Below are the code and all the weights of a small trained network. Each question names an input and a class and asks about switching units off, where a switched-off unit gives its printed mean instead of its output.

import numpy as np


def w(rows, s, z=0):
    codes = np.array(rows[::2]) - 128.0
    scale = np.full(codes.shape[1], s)
    scale[-1] = z or s
    return codes * scale


def f(y):
    return np.maximum(y, 0)


def log_softmax(a):
    a = a - a.max(-1, keepdims=True)
    return a - np.log(np.exp(a).sum(-1, keepdims=True))


def net(x, mask):
    res = np.array(x, float).reshape(1, 5) / 4 @ E
    y = f(res @ A[0][:, :-1].T + A[0][:, -1])
    res = res + np.where(mask, y, B[0][:, -1]) @ B[0][:, :-1]
    return log_softmax(res[-1] @ U[:, :-1].T + U[:, -1])


A, B = {}, {}
E = w([
[2,85,73,43,168,200,60,160,117,74,129,104],'x0',
[182,155,193,17,86,70,101,141,178,81,92,43],'x1',
[92,136,204,77,59,210,211,85,70,110,210,103],'x2',
[119,89,90,41,199,34,169,30,71,111,123,170],'x3',
[93,218,167,201,223,94,106,105,146,75,172,137],'x4',
],0.0086)
A[0] = w([
[170,71,100,153,57,190,160,179,164,122,80,110,141],'N0',
[102,135,95,192,133,211,144,126,111,175,145,203,110],'N1',
[26,133,112,90,141,167,64,137,108,121,183,78,31],'N2',
[156,147,54,160,204,57,13,156,180,196,24,179,62],'N3',
[125,94,82,189,175,88,77,165,164,119,77,165,125],'N4',
[126,129,147,173,62,182,94,253,198,181,180,104,110],'N5',
[60,85,95,42,214,140,132,66,160,137,131,96,104],'N6',
[99,228,202,162,182,150,94,136,151,24,167,150,149],'N7',
[122,190,127,166,167,39,173,74,146,66,200,108,96],'N8',
[160,151,157,49,111,87,143,140,164,111,114,45,124],'N9',
[99,179,112,186,83,177,145,161,206,157,129,38,53],'N10',
[126,118,120,90,151,73,208,9,106,98,122,117,76],'N11',
[97,105,85,94,181,48,190,43,103,119,124,104,47],'N12',
[115,94,201,124,108,171,189,36,107,102,188,62,70],'N13',
[177,189,199,55,85,58,107,104,228,93,112,61,143],'N14',
[232,136,166,151,82,115,154,116,164,132,162,211,111],'N15',
[212,175,178,185,94,80,207,98,128,193,139,164,129],'N16',
[78,139,154,146,94,175,181,81,59,155,188,125,156],'N17',
[115,148,77,186,126,168,110,82,67,193,125,172,116],'N18',
[3,54,81,102,157,202,71,188,153,12,129,103,90],'N19',
[82,52,94,200,162,162,198,121,83,188,182,241,199],'N20',
[110,114,205,103,95,208,247,125,87,129,182,112,78],'N21',
[128,144,210,176,86,173,96,185,166,125,134,117,204],'N22',
[37,133,148,101,72,139,152,120,135,123,183,123,196],'N23',
[118,200,113,172,114,248,104,217,169,142,123,60,98],'N24',
[136,91,73,84,185,17,208,74,113,147,116,135,91],'N25',
[114,90,133,81,169,87,134,76,103,76,133,217,31],'N26',
[156,54,48,22,99,84,193,114,99,188,110,177,144],'N27',
[186,18,119,121,54,177,162,158,109,167,67,141,127],'N28',
[171,151,166,191,54,71,192,59,156,182,132,148,22],'N29',
[231,141,154,169,127,83,204,53,141,153,133,125,3],'N30',
[101,234,127,189,191,79,118,111,149,65,144,106,157],'N31',
[115,182,164,194,64,175,78,162,188,148,79,104,126],'N32',
[174,148,223,70,116,52,104,127,104,105,139,31,123],'N33',
[76,216,166,169,171,114,132,104,161,73,186,174,158],'N34',
[100,162,220,85,116,197,210,116,87,123,192,129,63],'N35',
[138,30,113,113,69,140,160,146,108,215,86,110,111],'N36',
[194,78,45,112,133,125,77,186,178,147,31,164,9],'N37',
[116,175,146,28,133,135,86,168,190,65,116,56,115],'N38',
],0.0076,0.0025)
B[0] = w([
[77,69,154,85,176,111,131,13,215,173,212,75,193],'N0',
[57,213,68,125,85,90,191,162,36,190,195,162,210],'N1',
[177,103,102,85,146,220,62,169,144,103,73,217,199],'N2',
[94,191,187,197,187,140,179,185,180,28,39,32,246],'N3',
[102,199,194,159,160,143,144,198,190,60,71,77,206],'N4',
[183,114,184,133,186,30,67,96,22,169,175,121,231],'N5',
[204,134,85,76,158,136,16,101,109,130,96,163,203],'N6',
[67,4,199,60,154,168,176,27,207,167,193,93,216],'N7',
[93,60,186,73,199,144,108,65,160,173,163,115,200],'N8',
[35,202,61,160,109,101,167,165,105,186,169,122,198],'N9',
[200,152,154,170,188,53,21,83,89,142,121,115,198],'N10',
[172,151,164,158,189,67,15,126,73,150,159,54,208],'N11',
[176,117,163,148,193,65,31,117,50,146,156,150,204],'N12',
[121,188,187,206,176,101,107,163,200,70,60,58,200],'N13',
[77,193,52,118,107,122,214,232,101,191,174,110,230],'N14',
[148,114,66,79,136,208,88,183,171,97,77,199,199],'N15',
[184,127,83,24,104,208,61,168,156,145,74,255,233],'N16',
[78,179,148,187,187,142,130,195,170,50,118,82,205],'N17',
[58,205,109,132,136,36,154,231,114,174,159,108,196],'N18',
[211,118,47,44,108,254,60,162,134,143,61,241,246],'N19',
[24,211,37,129,74,92,168,199,92,163,203,162,253],'N20',
[135,170,197,183,194,178,116,162,181,25,81,33,216],'N21',
[154,118,146,123,170,54,59,121,118,135,190,127,213],'N22',
[129,130,152,152,161,157,120,198,186,70,113,109,190],'N23',
[216,122,132,100,190,45,2,71,71,154,183,126,231],'N24',
[164,141,201,197,195,35,53,118,66,173,169,113,220],'N25',
[218,92,167,157,174,74,69,84,77,149,165,133,189],'N26',
[89,81,205,44,211,97,110,52,161,183,194,90,220],'N27',
[58,66,195,58,147,190,157,78,208,204,180,88,204],'N28',
[242,85,75,67,109,211,72,188,176,142,65,201,208],'N29',
[166,148,111,70,96,229,62,133,124,124,39,206,206],'N30',
[93,73,193,67,171,198,211,63,188,182,162,80,213],'N31',
[158,118,148,145,219,49,54,80,71,164,140,122,216],'N32',
[48,210,88,122,99,84,182,220,76,140,195,178,209],'N33',
[50,64,154,45,136,174,224,79,191,179,151,106,209],'N34',
[161,210,206,190,190,135,121,195,170,73,40,50,210],'N35',
[68,87,193,69,155,190,195,76,208,157,181,77,194],'N36',
[98,159,206,200,150,192,165,159,204,48,48,57,199],'N37',
[81,224,60,118,108,158,143,193,129,206,171,148,210],'N38',
],0.006,0.012)
U = w([
[122,182,197,225,145,136,129,176,164,32,32,40,95],'0',
[195,126,169,158,148,42,43,74,41,165,159,112,79],'1',
[185,119,77,77,116,217,75,159,129,136,51,224,96],'2',
[60,58,188,83,133,160,179,47,174,183,176,80,104],'3',
[41,217,54,159,100,89,175,216,62,179,184,141,82],'4',
[106,135,145,125,137,104,125,133,141,133,146,114,211],'5',
[213,31,66,255,15,44,215,75,103,26,172,178,2],'6',
],0.0099,0.0074)

Each question gives the input, the list of numbers given to net, and the class t.
The units are the neurons (one row each of A and B). Each row of codes is followed by its name. A weight is (code - 128) times the scale printed after its matrix; where a second scale follows, it is the last column's (A, B and U).
mask holds one flag per neuron, in row order. A switched-off neuron (its flag False) gives its mean, the last column of its row in B, instead of its output. The means were averaged over made-up inputs and are rounded, as every weight is.
A unit's drop is (log p(t) with every unit on - log p(t) with that unit switched off) / (log p(t) with every unit on - log p(t) with every unit switched off).
The circuit of an input: a set's keep is (log p(t) with only the set's units on - log p(t) with every unit switched off) / (log p(t) with every unit on - log p(t) with every unit switched off). Starting from the 12 units with the biggest drops (on a tie, the unit counted first), units are removed one at a time, each time the one whose removal leaves the highest keep (on an exact tie, the one counted first), for as long as the keep stays at least 0.8.
units of the circuit, in order: the units of the circuit, biggest drop first
unit that matters most: the unit with the biggest drop
top k neurons: the k neurons with the biggest drops, biggest first
drop when u is switched off: that unit's drop, to one decimal
input [-4,4,-5,-3,-3], class 0: unit that matters most	N37
input [-7,-7,2,-7,-1], class 1: top 4 neurons	[N5; N19; N32; N24]
input [-8,-4,8,-8,-6], class 0: top 3 neurons	[N21; N35; N17]
input [-5,1,-3,-4,5], class 2: top 2 neurons	[N16; N29]
input [7,-6,-3,1,5], class 2: top 2 neurons	[N19; N2]
input [-2,-6,-5,-1,5], class 4: top 3 neurons	[N20; N1; N18]
input [-7,0,7,3,-1], class 0: top 2 neurons	[N21; N13]
input [-7,8,6,5,8], class 3: top 4 neurons	[N8; N7; N31; N34]
input [7,4,-7,-2,-2], class 0: top 4 neurons	[N3; N37; N16; N4]
input [8,3,-7,8,1], class 1: top 4 neurons	[N25; N12; N26; N6]
input [-7,8,-8,7,5], class 0: top 2 neurons	[N3; N20]
input [1,-7,8,-1,8], class 0: top 3 neurons	[N35; N17; N21]
input [-1,-7,3,-7,-6], class 1: top 3 neurons	[N5; N24; N10]
input [8,5,-3,1,7], class 2: units of the circuit, in order	[N19]
input [5,2,1,7,8], class 3: top 2 neurons	[N34; N7]
input [8,6,-6,-3,8], class 2: top 2 neurons	[N19; N2]
input [-5,6,-1,-2,-6], class 3: drop when N0 is switched off	1.1
input [4,0,2,3,8], class 3: drop when N27 is switched off	0.0
input [-6,0,6,-6,-3], class 0: drop when N17 is switched off	1.0
input [-3,2,6,7,-2], class 1: unit that matters most	N3
input [1,2,4,5,6], class 3: drop when N8 is switched off	0.3
